Here is a tiny trained network, its code and every weight. The questions are about switching its units off for an input and a class, where a switched-off unit gives its printed mean instead of its output.

import numpy as np


def w(rows, s, z=0):
    codes = np.array(rows[::2]) - 128.0
    scale = np.full(codes.shape[1], s)
    scale[-1] = z or s
    return codes * scale


def f(y):
    return y / 2 * (1 + np.tanh(0.7978845608 * (y + 0.044715 * y**3)))


def log_softmax(a):
    a = a - a.max(-1, keepdims=True)
    return a - np.log(np.exp(a).sum(-1, keepdims=True))


def net(x, mask):
    res = np.array(x, float).reshape(1, 8) / 4 @ E
    y = f(res @ A[0][:, :-1].T + A[0][:, -1])
    res = res + np.where(mask, y, B[0][:, -1]) @ B[0][:, :-1]
    return log_softmax(res[-1] @ U[:, :-1].T + U[:, -1])


A, B = {}, {}
E = w([
[81,110,42,227,170],'x0',
[127,127,127,129,130],'x1',
[1,150,95,40,80],'x2',
[87,232,158,98,229],'x3',
[124,175,131,168,64],'x4',
[130,112,126,110,152],'x5',
[129,131,129,130,124],'x6',
[35,84,204,203,101],'x7',
],0.0078)
A[0] = w([
[177,143,154,169,129,90],'neuron 1',
[84,129,164,176,141,121],'neuron 2',
[160,168,78,87,121,75],'neuron 3',
[186,89,191,133,149,121],'neuron 4',
[155,88,102,138,103,79],'neuron 5',
[177,141,160,167,162,97],'neuron 6',
[154,15,108,110,105,113],'neuron 7',
[121,108,120,84,148,254],'neuron 8',
[172,140,155,164,134,66],'neuron 9',
[162,80,137,94,190,221],'neuron 10',
[175,177,45,64,162,146],'neuron 11',
[190,207,57,75,120,97],'neuron 12',
[84,148,71,87,106,119],'neuron 13',
[133,204,97,180,70,199],'neuron 14',
[160,142,58,101,134,83],'neuron 15',
[111,140,65,167,135,78],'neuron 16',
[96,86,118,51,113,145],'neuron 17',
[103,171,68,92,88,146],'neuron 18',
[135,109,180,87,131,137],'neuron 19',
[133,181,155,92,131,189],'neuron 20',
[167,146,75,113,128,129],'neuron 21',
[172,154,78,101,133,166],'neuron 22',
[193,101,129,143,174,159],'neuron 23',
[154,170,152,174,151,63],'neuron 24',
[110,114,73,160,162,121],'neuron 25',
[66,157,88,124,127,49],'neuron 26',
[83,168,183,193,127,218],'neuron 27',
[72,132,134,102,113,51],'neuron 28',
[112,207,147,147,180,90],'neuron 29',
[126,124,159,114,64,81],'neuron 30',
[169,144,165,136,84,235],'neuron 31',
[140,195,174,137,49,220],'neuron 32',
[159,137,92,146,48,133],'neuron 33',
[154,108,198,83,120,89],'neuron 34',
[154,44,96,121,75,141],'neuron 35',
[98,96,84,178,157,68],'neuron 36',
[92,126,123,76,103,86],'neuron 37',
[114,129,78,165,144,74],'neuron 38',
[134,91,120,131,81,92],'neuron 39',
[74,60,252,130,145,153],'neuron 40',
[99,12,77,57,96,153],'neuron 41',
[113,114,88,156,158,85],'neuron 42',
[89,164,129,125,100,128],'neuron 43',
[194,196,119,187,144,196],'neuron 44',
[116,75,103,166,101,107],'neuron 45',
[73,215,149,155,154,185],'neuron 46',
],0.011,0.0055)
B[0] = w([
[78,183,155,190,63,157],'neuron 1',
[177,70,135,87,82,177],'neuron 2',
[160,127,180,146,91,172],'neuron 3',
[72,208,92,110,84,183],'neuron 4',
[132,174,211,153,140,151],'neuron 5',
[82,217,149,191,58,174],'neuron 6',
[197,156,147,151,206,209],'neuron 7',
[67,104,68,167,158,222],'neuron 8',
[122,175,184,189,64,146],'neuron 9',
[30,103,69,164,125,224],'neuron 10',
[141,54,155,153,106,254],'neuron 11',
[167,67,134,119,87,229],'neuron 12',
[80,165,157,209,87,196],'neuron 13',
[104,71,22,113,226,202],'neuron 14',
[159,52,215,97,41,169],'neuron 15',
[228,244,91,35,72,153],'neuron 16',
[112,198,100,203,145,209],'neuron 17',
[71,114,187,207,136,203],'neuron 18',
[138,167,47,92,72,168],'neuron 19',
[164,154,77,141,205,207],'neuron 20',
[80,37,178,105,47,172],'neuron 21',
[144,63,123,120,108,200],'neuron 22',
[72,143,120,187,110,208],'neuron 23',
[137,155,186,149,92,150],'neuron 24',
[202,194,3,57,89,172],'neuron 25',
[159,183,179,161,111,156],'neuron 26',
[145,28,104,102,121,233],'neuron 27',
[172,191,195,151,103,155],'neuron 28',
[230,146,246,117,223,192],'neuron 29',
[178,185,130,98,126,160],'neuron 30',
[36,155,23,117,220,207],'neuron 31',
[118,106,18,120,140,224],'neuron 32',
[140,105,206,132,248,186],'neuron 33',
[177,229,58,71,74,167],'neuron 34',
[127,173,178,128,222,221],'neuron 35',
[164,168,95,123,65,168],'neuron 36',
[91,203,120,157,54,172],'neuron 37',
[206,235,116,54,68,146],'neuron 38',
[221,155,186,117,184,159],'neuron 39',
[167,37,115,97,78,239],'neuron 40',
[120,164,144,180,188,250],'neuron 41',
[185,203,88,58,68,147],'neuron 42',
[115,103,180,189,118,166],'neuron 43',
[63,115,133,149,137,227],'neuron 44',
[178,156,129,76,154,181],'neuron 45',
[152,118,128,121,176,230],'neuron 46',
],0.0048,0.0073)
U = w([
[91,116,81,167,157,255],'0',
[70,110,59,161,168,208],'1',
[67,212,205,254,31,12],'2',
[185,220,53,27,69,89],'3',
[170,146,241,125,238,46],'4',
[151,13,215,108,29,100],'5',
[77,107,79,144,161,142],'6',
[71,103,61,158,165,81],'7',
],0.0089,0.0058)

Each question gives the input, the list of numbers given to net, and the class t.
The units are the neurons (one row each of A and B). Each row of codes is followed by its name. A weight is (code - 128) times the scale printed after its matrix; where a second scale follows, it is the last column's (A, B and U).
mask holds one flag per neuron, in row order. A switched-off neuron (its flag False) gives its mean, the last column of its row in B, instead of its output. The means were averaged over made-up inputs and are rounded, as every weight is.
A unit's drop is (log p(t) with every unit on - log p(t) with that unit switched off) / (log p(t) with every unit on - log p(t) with every unit switched off).
The circuit of an input: a set's keep is (log p(t) with only the set's units on - log p(t) with every unit switched off) / (log p(t) with every unit on - log p(t) with every unit switched off). Starting from the 12 units with the biggest drops (on a tie, the unit counted first), units are removed one at a time, each time the one whose removal leaves the highest keep (on an exact tie, the one counted first), for as long as the keep stays at least 0.8.
circuit, biggest first: the units of the circuit, biggest drop first
most important unit: the unit with the biggest drop
k most important neurons: the k neurons with the biggest drops, biggest first
drop when u is switched off: that unit's drop, to one decimal
input [-8,6,6,-7,-5,6,0,2], class 3: circuit, biggest first -> [neuron 34]
input [3,2,-6,-6,1,-5,-2,-4], class 2: circuit, biggest first -> [neuron 1; neuron 5]
input [-5,0,-5,-3,1,8,1,-3], class 7: circuit, biggest first -> [neuron 31; neuron 10]
input [-7,2,-3,8,-8,8,4,6], class 1: circuit, biggest first -> [neuron 10; neuron 19]
input [-8,2,-7,0,-8,4,4,5], class 1: circuit, biggest first -> [neuron 10; neuron 31]
input [-5,-1,-3,3,-4,3,-1,4], class 3: circuit, biggest first -> [neuron 34; neuron 19]
input [-3,4,0,5,8,-3,-3,-4], class 1: 2 most important neurons -> [neuron 32; neuron 14]
input [-4,3,-3,-4,4,-7,4,4], class 7: 2 most important neurons -> [neuron 31; neuron 32]
input [4,1,5,-5,4,1,-3,7], class 5: 2 most important neurons -> [neuron 2; neuron 40]
input [2,2,-6,-2,2,-5,-3,7], class 5: circuit, biggest first -> [neuron 27; neuron 40]
input [7,1,8,-7,3,0,-2,7], class 2: 3 most important neurons -> [neuron 13; neuron 26; neuron 28]
input [-5,1,4,-7,6,5,5,-5], class 4: 2 most important neurons -> [neuron 33; neuron 35]
input [-8,3,-8,2,-8,-2,6,0], class 1: 2 most important neurons -> [neuron 10; neuron 31]
input [-7,0,5,2,5,-8,4,6], class 7: most important neuron -> [neuron 32]
input [8,1,-3,4,-2,-8,1,-5], class 3: 4 most important neurons -> [neuron 16; neuron 25; neuron 38; neuron 42]
input [-3,-5,7,8,6,-3,1,2], class 4: 2 most important neurons -> [neuron 29; neuron 46]
input [-5,8,6,8,7,-3,1,-5], class 0: 2 most important neurons -> [neuron 32; neuron 14]
input [0,5,1,-8,-7,7,6,3], class 4: 2 most important neurons -> [neuron 7; neuron 35]
input [-4,-3,7,7,-3,5,-3,8], class 5: 2 most important neurons -> [neuron 40; neuron 27]
input [2,-5,-8,5,-3,-2,5,7], class 2: most important unit -> neuron 6
input [-5,-8,-6,-4,-3,7,6,6], class 0: drop when neuron 31 is switched off -> 0.5
input [-8,1,-2,-4,0,4,3,-1], class 3: drop when neuron 34 is switched off -> 0.4
input [-1,1,-1,-1,-3,-3,1,-6], class 5: drop when neuron 15 is switched off -> 0.2
